Each row of numbers stands for one thing and depends on some of the facts below. Use the named rows to name the rest.

Some things and their rows:
tepi: [ -3  11   4   7  26  15   0 -21  23   2  11 -13 -39  -3   1  -3 -28  -6
 -11 -16  -5   4  13   0  -1   9  -3   3  -4  -6   5  14  -7  -1 -18  -1
   2 -23   0 -10   4]
granal: [  9   1   3  -8 -21   8 -38  34 -43 -34  -2  13   9   9  11 -18   9   9
  25 -10  23  26 -16  -9  -8  -6  -8 -21   8  -8 -11  -5 -21   4   1  26
   1  -7   9  15  -4]
sebres: [ 19 -21 -15  23  -7 -20  10  -7  30  27   0  15 -16  17   8   6   2   4
   6  -5 -14   9  -4 -17  18  34  28   7  -7   3  14  -4  -3  21   7  16
 -31   7 -29 -17  21]
gabi: [ -3 -21   6  -1 -18  -2 -29  40 -37 -22   1  16  30   7  11 -24  23   4
  20  -6  16  -1 -36  -9   7   2  -1  -2  12  -1  -3  -1 -13  -6  -3   6
  -2 -21   1   0 -11]
dimodra: [ -6   8   7  -9   2   3 -50  -2  10 -12 -13  -5  46   0 -13  -4  25  -6
 -34  10  16 -17 -42  41  28 -19   5   7  -8 -14 -22  -8 -14  38  24  16
  23   8   4  -6  14]
draplu: [-21   7  13 -11   5  -3 -35  -6  10 -10 -11 -12  42  -1  -6  13  24  -8
 -32  17   6  -7 -20  23  16 -30   0   7 -10 -12 -14  -8 -18  36  25  11
  18  16  -1  -9  36]
keka: [ 23   6 -18 -16   6  23   8 -11   2  12 -22  24   3 -20 -11  -7  11  12
  -9 -23  24  -9   8   0   0  15  20  -9 -40   5   4 -24 -22 -10 -11   1
 -32  16  22  11  -9]
kluplil: [ -4 -12   8 -18 -10  -6 -47  39 -19 -25 -16  15  48  -8  24 -26  17   2
  -6 -10  14 -15 -23  -9  45   1  -2   6   7   3 -16 -15   9  22 -10 -15
  -2 -16  13 -22   4]
draklun: [-14   5   7  -7   0 -10  -6  15   6  23   3  -8   7  -6   2   4  11  20
  -4  14 -11 -22 -11 -10   0   7   3  32  -9  25  -6   4  -2 -14  11 -22
 -20  15  13 -28  -8]
busti: [-21  -1  13   0  13   9  25  -9  16  16  -1  -7   6   7  19   9 -12  -8
  -8  18 -13  -7  20  -8  -7   5  -2  21  -2   6   9  14  -3 -15 -12 -22
  -8  -9   5 -30  13]
gemom: [  9 -28  -4  12   1   9  20  -7  15  21   6  10   8   6 -10  -8   1   8
   5  -5   0 -17  -8   4   3  26  15   5  -5   2  18  -7 -16 -14 -10  -3
 -20  -8   6  -8  -4]
nofefik: [ -8 -24  -1  12   8  10  60 -19   8  23  25 -10 -17  23  -1  19 -20 -15
  29  30 -11  -6  41   2 -36  -7 -15  20  13   3  22  16   2 -28  12  -4
  -1  -5   7   5  12]
lunulu: [  1  -9  -3   0  -1  14   4  25 -42 -21  -4  13   4  13  15  -3  -4 -18
  30   8  12  33  17  -6 -11  -8 -22  -9  24 -11   2  -7  -7  -1  -6  13
   9 -20   6  21  14]
tibri: [-18 -23  -1 -24  -8   6 -11  25 -21 -23   3 -12   5  29  25  -6 -11 -19
  24  30  13 -13  31  -1 -22 -47 -25  16  42  -2  -2   9  21  20   5  -4
  29 -13  22  30   3]
kages: [ 17 -17  -8   2  -6  24 -17  -1  19  11   7   7   7   0 -15 -26   6  20
   1 -12  10 -35 -26  15  11  25  25   1  -6   7   7  -7 -22   1  -8  -2
 -28   0  20   1 -21]
zolitro: [ -1 -34  -1 -17 -15   4 -16  29 -24 -27  10   2  25  16  11 -21   7  -1
  26  21  18 -13   0   4  -2 -20 -10   9  34  -5  -5   6  10   8   2  -3
  19 -12  11  32  -8]
grovul: [  2   7  10  18 -26  -1  42  -6   5   1  -1  10  25  -3 -17  10   4  -8
   5  19 -24  -6  24   9 -12   8 -14 -26  11  -5  18 -14  45  -9   3 -27
  21  24   0  12 -12]

How the things are related:
gaple φ 729; kluplil φ 339; trebu φ 339
zore φ 729; sati φ 729; klalin φ 729
beri φ 729; moster φ 729; platrem φ 729
fefepok φ 729; zinifin φ 339; drupo φ 729
gofe φ 938; sagrak φ 729; rovum φ 729
mutri φ 744; belir φ 729; pletu φ 729
skuflam φ 938; troklu φ 729; koper φ 729
busti φ 729; plufar φ 339; brakom φ 938
zutra φ 729; badror φ 729; klostaplin φ 744
brebruk φ 744; sugroska φ 729; saskamuk φ 729
vibru φ 938; skazum φ 729; flinil φ 339
granal φ 339; mapel φ 339; milem φ 744
gugrin φ 339; toli φ 744; meti φ 729
stifli φ 339; gabi φ 339; piren φ 339
trotaflo φ 339; skidrotren φ 729; pluga φ 729
sitros φ 339; tepi φ 729; stofle φ 729
levun φ 339; greflas φ 729; rizadram φ 744
flidro φ 729; tribek φ 729; grofom φ 729
babul φ 339; vufas φ 729; gube φ 339
movom φ 729; keka φ 729; bogem φ 729
lunulu φ 339; valoban φ 729; laklazem φ 744
stopamos φ 729; leva φ 744; voro φ 744
vutu φ 729; kagrir φ 938; plabre φ 729
skavem φ 729; febus φ 729; plebim φ 339
mutrur φ 729; dafle φ 729; zisok φ 729
brito φ 729; kogres φ 744; grovul φ 744
felol φ 938; drekan φ 729; zoska φ 729
tibri φ 339; kalok φ 729; vobrul φ 729
trugrum φ 729; fizo φ 938; draplu φ 938
dimodra φ 938; fluplobrur φ 729; skezor φ 729
kimor φ 729; lozo φ 729; genom φ 339
trefodrak φ 744; nirek φ 729; pogredris φ 729
tralen φ 729; tolim φ 339; vakla φ 938
sebres φ 729; godros φ 744; sano φ 744
vadro φ 339; draklun φ 729; subrar φ 729
sonol φ 729; pebun φ 729; mifa φ 729
todam φ 744; grokur φ 729; flipor φ 729
drigrar φ 729; kidril φ 339; drebegrom φ 729
skeste φ 339; mabrivam φ 339; nibrer φ 938
klivos φ 729; kagrak φ 744; nofefik φ 729
storer φ 729; roplil φ 938; stebokle φ 729
pliklistur φ 339; nures φ 729; fosu φ 729
teve φ 938; notoklur φ 744; nafi φ 729
plalo φ 729; fleron φ 938; kages φ 729
nagos φ 744; nipan φ 938; plolu φ 729
bresis φ 744; bratrom φ 729; gutus φ 729
verol φ 339; stogiris φ 744; bakle φ 339
flemon φ 729; gregi φ 339; zolitro φ 339
gudras φ 339; setugren φ 744; gemom φ 729
koske φ 744; lelaba φ 938; gaple σ zoska
kluplil σ busti; kluplil σ skeste; kluplil σ fizo
kluplil σ nipan; kluplil σ storer; trebu σ nibrer
zore σ nofefik; klalin σ zisok; klalin σ vufas
klalin σ stogiris; klalin σ lunulu; beri σ sati
moster σ leva; platrem σ rizadram; fefepok σ sati
fefepok σ fizo; fefepok σ draplu; zinifin σ tolim
drupo σ greflas; drupo σ skidrotren; gofe σ belir
sagrak σ mapel; rovum σ rizadram; mutri σ piren
belir σ mifa; pletu σ fleron; pletu σ genom
skuflam σ drebegrom; skuflam σ flipor; troklu σ roplil
koper σ trebu; koper σ vakla; busti σ stopamos
plufar σ zutra; plufar σ tralen; brakom σ grovul
brakom σ belir; zutra σ vobrul; badror σ tepi
badror σ belir; klostaplin σ setugren; brebruk σ sitros
brebruk σ godros; sugroska σ roplil; vibru σ babul
vibru σ greflas; skazum σ stebokle; skazum σ pogredris
skazum σ kogres; skazum σ bresis; granal σ tolim
mapel σ grovul; mapel σ valoban; mapel σ nofefik
mapel σ pluga; mapel σ belir; milem σ pliklistur
milem σ meti; gugrin σ tribek; toli σ moster
meti σ nibrer; meti σ plolu; stifli σ grovul
stifli σ gudras; gabi σ leva; gabi σ notoklur
piren σ klivos; trotaflo σ greflas; skidrotren σ voro
skidrotren σ kidril; skidrotren σ nures; sitros σ grovul
sitros σ koper; sitros σ plolu; tepi σ genom
stofle σ leva; levun σ trugrum; greflas σ leva
rizadram σ nibrer; flidro σ nirek; flidro σ babul
tribek σ nofefik; grofom σ laklazem; babul σ nipan
babul σ plolu; vufas σ felol; vufas σ mapel
gube σ stopamos; gube σ belir; movom σ flemon
keka σ gaple; keka σ sagrak; keka σ vakla
bogem σ lozo; valoban σ tribek; valoban σ drekan
laklazem σ busti; laklazem σ belir; stopamos σ zore
leva σ zore; leva σ gudras; voro σ pebun
kagrir σ tribek; kagrir σ zore; kagrir σ nofefik
plabre σ fefepok; plabre σ nipan; plabre σ rizadram
skavem σ nofefik; plebim σ gube; plebim σ valoban
mutrur σ valoban; mutrur σ pluga; dafle σ kalok
dafle σ tepi; zisok σ moster; zisok σ nures
brito σ stebokle; brito σ flidro; brito σ trefodrak
brito σ dafle; kogres σ zore; kogres σ todam
kogres σ sagrak; grovul σ zore; grovul σ skavem
felol σ kalok; felol σ grofom; drekan σ gugrin
zoska σ sonol; zoska σ grofom; kalok σ moster
vobrul σ nibrer; vobrul σ meti; trugrum σ mutrur
trugrum σ gutus; fizo σ bogem; fizo σ pletu
fizo σ tibri; draplu σ nipan; draplu σ setugren
dimodra σ fefepok; dimodra σ tibri; dimodra σ platrem
skezor σ mutri; kimor σ kagrir; kimor σ busti
kimor σ vutu; lozo σ flinil; lozo σ mapel
genom σ brakom; nirek σ flemon; tralen σ pebun
tolim σ nures; sebres σ flemon; godros σ stifli
sano σ draklun; sano σ skeste; sano σ fosu
vadro σ klostaplin; vadro σ grofom; draklun σ beri
draklun σ stifli; subrar σ klivos; sonol σ leva
sonol σ kagrir; sonol σ tibri; mifa σ kagrir
mifa σ klivos; todam σ gugrin; grokur σ felol
drigrar σ voro; drigrar σ pliklistur; drigrar σ roplil
drigrar σ badror; kidril σ notoklur; drebegrom σ grovul
mabrivam σ fluplobrur; mabrivam σ sugroska; mabrivam σ sagrak
nibrer σ gofe; klivos σ gregi; kagrak σ plabre
storer σ stifli; storer σ notoklur; roplil σ drekan
stebokle σ rizadram; nures σ sonol; fosu σ stofle
fosu σ saskamuk; fosu σ tralen; teve σ grofom
notoklur σ klivos; notoklur σ zolitro; nafi σ gofe
plalo σ piren; fleron σ drekan; fleron σ roplil
fleron σ mapel; kages σ zolitro; kages σ drekan
kages σ drebegrom; nagos σ plolu; plolu σ gudras
bresis σ fleron; bratrom σ fefepok; gutus σ zore
verol σ setugren; stogiris σ skavem; bakle σ febus
bakle σ nipan; flemon σ pluga; flemon σ gutus
gregi σ nofefik; zolitro σ tibri; gudras σ mifa
gudras σ kagrir; gudras σ klivos; gudras σ gugrin
setugren σ sonol; gemom σ tribek; koske σ platrem
lelaba σ saskamuk

Rows to name:
No name comes twice in this set of rows, the named rows included.
[-25  -4  -2 -24   0 -13 -15  42 -23  -8   2   2  16  16  25  15 -13  -9
  15  29  -5   0   7 -19   4 -24 -32  28  37  17  -9   0  38   0   1 -15
  15 -11  12   1   7]	skeste
[  3  19  23  26 -23   6  24   7  -6  -5  -8  15  16  -4 -15  -6  13 -10
  -3  21 -22  14  10  -2 -11  15  -8 -32  -1 -20   9 -10  10  -5  -4  -6
   8  20  -3  15  -2]	stogiris
[ -5  -6  10   9   4   1   6   0  14  15 -13   8  23   0   3 -18   9   6
  -7 -13  -1 -15 -17  -2  19  23  12   1 -25   8  11   2 -23 -14  -8 -14
 -29 -12   5 -32  11]	kimor
[  1   7 -26 -17  10   1  17 -30 -21   7  -7   6  21 -11 -34  49  17 -26
  -9  17  19  15  31  28 -16 -25 -17  -5  -2   3   2 -17   3  -2  32  12
  35  18  -3  26  15]	vakla
[ 31 -38 -22  11 -17 -16  -8  26 -16  -5  -5  36  17  14  16   1   5  -7
  16  -3   2  23  -6 -14  34  24   0  -3  27  -4   8 -23  17  24   6  11
  -2 -13 -18   2  15]	levun
[  0   6   7   5  -4 -17 -30  -5 -17  -7  -4   1  23   1 -20  15  30   1
 -18   4   8  15 -46  14  14  -4   5 -12  -7   2 -16  -3 -23  19  32  33
   7  15 -33  -8  15]	vibru
[  7  17  11  -4 -32 -34  11   0  -6  -4 -22   3  12 -28 -10  -1  21  -3
 -10 -15 -12   1  -5   1   6  -7   5 -39  -8   1 -13 -13  28  -6  11 -12
  10  26 -27  17 -13]	nagos
[-16  18  27  21 -24  -8  13  11 -15  -4   2  -3  11   5  -6   2  10   1
  13  31 -27  20   9   1 -28  -2 -21 -24  15  -7   7   5  22  -7   7  -5
  18  28 -16  18  -2]	leva
[-10   1   4 -20 -14   1 -28  36 -23 -32 -24  10  26  14  21 -23  20 -13
   8   5  11  11  -3 -13  14 -18  -4  -3   8 -12 -13  -7  -7  25  -3   2
   0  -4  25  11  23]	verol
[ -9  -5 -11 -16  -1 -30  29 -15  -3  25  -2 -11 -19  -4   6  18  -7  -1
  11  -9   1  -5  30  -5 -20 -21   7  12  -5  17  -3  15   6 -26  24  -4
   0  13 -17   0  -5]	plolu
[-14  41  26  11 -22 -18 -25  36   1  -1  -7   7  36 -21  -4  -3  23  17
 -27  12 -30   1 -32 -12  23  29 -11  -4  -6  13 -16 -19  32  -3  -7 -23
   1  32  -3 -17 -20]	sano
[  6  21  13  -4 -33 -18  17   8  -7   6 -23  17  34 -30 -20  -3  30   3
 -12  -9 -12  -2  -6   5   9  10   8 -31 -11   5  -5 -25  25 -12  12 -21
   4  36  -1  10 -19]	brebruk
[-13  14   9   5   0  -7  -5   7  -2  16  16 -12 -12   3   0  12   2  22
   3  10  -8   8 -12 -15 -14  13  -2  25  -7  26 -10  14 -15 -28  -1   2
 -21  12   1 -23  -8]	stofle
[  2 -23 -12  -7   1   9   1  23 -12  -8   2  14   6  10  13   2 -10 -20
  21  14  10  -3  21  -1  15  -4 -18  11  38  -6  14  -9  23  21  -6  -8
  19 -20  13  17   8]	flinil

Now the same things, written a new way:
Named rows:
tribek: [ -7   3  23 -13  -6  -3  -1   3  13  -1 -14  -7   3 -28 -26  32  19  -6
  -3   2   4  -7 -12 -12   7  -2  -1   4  -6  13  12   0]
pliklistur: [  1   6   4   8  -1  13  -4   5  -4  -4  17   1   8  13  -5   2   0   3
  -2   9   1  26 -20  17  -7  -1  -2   1   5 -13  -4  -1]
stifli: [  8   4  -9   2  -3  -8 -15   3   5 -22  20  -3  13  22  11  12 -11   5
  12   1  -3  -6  -9  13  20   4  11  -5   7 -23  12  11]
koske: [-2 -5 -7  1  0 -6  3 -5  5  0  0  2 16  0 11 -8 -6 -3 -1  2 13  8 -4  4
  3  0  1 -2  1 10  7 -7]
mutrur: [  0  -7   5   0  -1  -1   3  -1  -2   7  -9  -3 -15   2   1   3  -3  -8
  -2  -3  -3  -9   2 -11 -18   6  -2   1  -2  -2   2  -1]
nofefik: [ -5   8  27  -8  -1   4   1   6  -3   7  -8  -7  13  -8 -22  23  16  -4
  -2   3   1   3 -18  14  -9   3  -3   2  -2   0  -1  -7]
bakle: [  6   2  -3   7  -1   4 -12   4   4  -8   9   1   0   4   1   0  -5   4
   1   5   2  18  -6   2   6   0  -2   1   4  -8   7   3]
voro: [-4 -3 -6  3  0 -5  8 -5  1  0  4  1 13  9 14 -5 -5  1  0  0 12 10 -6  3
  2 -1  1 -2  1  8  1 -7]
greflas: [-15  -6   2   6   2   0   3  -4  -8  -7 -10   2  25   7 -15 -21  -4  15
  -8  -2 -17 -21  15   9   2  -8  -4  -1  -4   8   0   9]
vadro: [  5   3  -5   9  -3   3 -17   3   5 -10   7   2  -7  -2   3   4  -1  13
   3   3   3  19   3  -7   7  -1  -5   2   5  -3   4   0]
tralen: [ 0 -2  5 -1  4  0  3 -1 -6  4 -9 -1 -7 -3  1 -3  0 -5  0 -2 -4 -6  3  0
 -9  2 -3  1  0  0 -3  0]
sebres: [  3 -11   5  -1   0  -2  -1   1  -5   5 -18  -2  -9   3   0  -7  -8  -7
  -2  -4  -2  -6  11  -9 -19  10  -5  -1  -2  -3   7  -2]
nibrer: [  4  12 -17  -4   3   5  -4   5  14  23  21   8   7 -18 -13 -21  -1 -18
  -6   2  -1  -2   3  13  13 -11  17   1  -8   6 -11  -3]
sano: [-4 -3 -6  1  1 -7  6 -6  2 -1  3  1 17  8 14 -5 -5  1  1  1 12  7 -6  5
  4  0  3 -2  3  8  2 -6]
felol: [  3   3  -4   0  -3  -3  -2   3  -1   9  21   5 -20   2  -8  -5   1  16
  -3  -5   6  13  16 -16  10   1   6   0  -3   8 -14  -7]
belir: [ -2  16 -16   2  -6   7   6  -5   7  14   1  -2 -10 -10  16   8  14  -1
  11  -5  -6 -26  10   6 -13  -7  -5   1  -8  -8 -19  -2]
tibri: [  1   7   5   9  -2  13  -4   6  -6  -7  13   1   7  12  -5   2   2   9
  -2   9   1  29 -17  16  -3  -1  -5   1   6 -12  -5  -1]

Rows to name:
No name comes twice in this set of rows, the named rows included.
[ -6  13 -21   8  -5  -1   2  -8  11  12  14   0  12   0  25   6   4   7
   8  -4  10  -9   3   7  -7  -6   0   0  -3   7 -12 -13]	laklazem
[ -1  -8 -18  -6  -7   1  28  -6   0 -17 -13   4  13   3  15 -11   3   2
   6   1  18   6   4   7   2   0  -7  -8  -5  -4   4   3]	notoklur
[  4  -1  -4 -11  -7   7  24  -1  -1 -10 -31   0  -8 -16   1  -1  15  -6
   7  -1   7  -4  12   3  -5   1 -12  -5 -10 -11   0   8]	klivos
[-3  0 -8  1  3 -5  6 -5  4  0  5  2 20  3 13 -7 -5 -5 -1  3 11  5 -9  8
  5 -3  4 -2  2  9  4 -6]	milem
[  4   3  -4  -2  -2  -3  -1   4  -2   7  23   4 -16   0  -8  -3   2  13
  -2  -4   5  11  15 -10  13   0   7  -1  -3   6 -12  -5]	teve
[  2   0 -17  -3   9   1  -4  -1  19  15 -11   6  34 -26   4 -31 -10 -30
  -7   8  11   9  -5  19   7 -11   8   1  -3  20  15  -7]	rizadram
[ -4   1   2   1  -7   7   1   0  15 -20  10   1 -12  -9  -8  20   8  -2
  -4  10   4  15 -21 -19  17  -8   5   4   1   1  11  12]	gugrin
[  4  15 -17   0  -7  -6  -4   1   7  18  42   0  -5  12   5   9   0   6
   8  -7  -2 -20   8   3   5   1  16  -3  -7 -10 -21  -7]	brakom
[  1  -4  -9  -1   2 -14   5  -6   0  -9   8  -1  19  16  20   0  -9   0
   7  -1  11  -1  -7   7  12   2   7  -5   5   0   6  -2]	godros
[  4  -5  -1  -5   2  -4   6  -2  -8  -8 -10  -2  -2   4   8   0  -1  -2
   7  -4  -4 -13   7   2   1   3  -2  -3   1  -9   0   7]	storer
[  5  -3   0  -4   6   3  -4   2   3  10 -21   1   1 -19  -4 -15  -4 -19
  -4   1  -2  -2   7   1  -5  -1  -2   2  -3   6   7   0]	rovum
[  4   0  -2  -4  -2  -1   4   5  -3   4  21   4 -12   6 -12  -6   0   8
  -4  -2   4  11   9  -7  11   2   9  -2  -3   2  -9  -3]	fizo
[ -1   5  -3  -1   2   3  -1  -1   1  10  -7  -1  -3 -11   4  -2   4  -7
   2  -2  -6 -14   4   2  -6  -5  -1   2  -3   1  -5   0]	nafi
[  9   2  -6   4   3  -2 -18   5   4 -13  10   1   6   5   4   0  -9   0
   4   6   0  15  -8   7  18   0   6  -1   9  -9  11   6]	babul
[  0   1  -2   1   1   0   0  -3  -1   7  -5  -1 -13  -4   6   1   2  -1
   1  -4  -5 -11   6  -6  -9   0  -3   2  -1   0  -6   0]	tepi

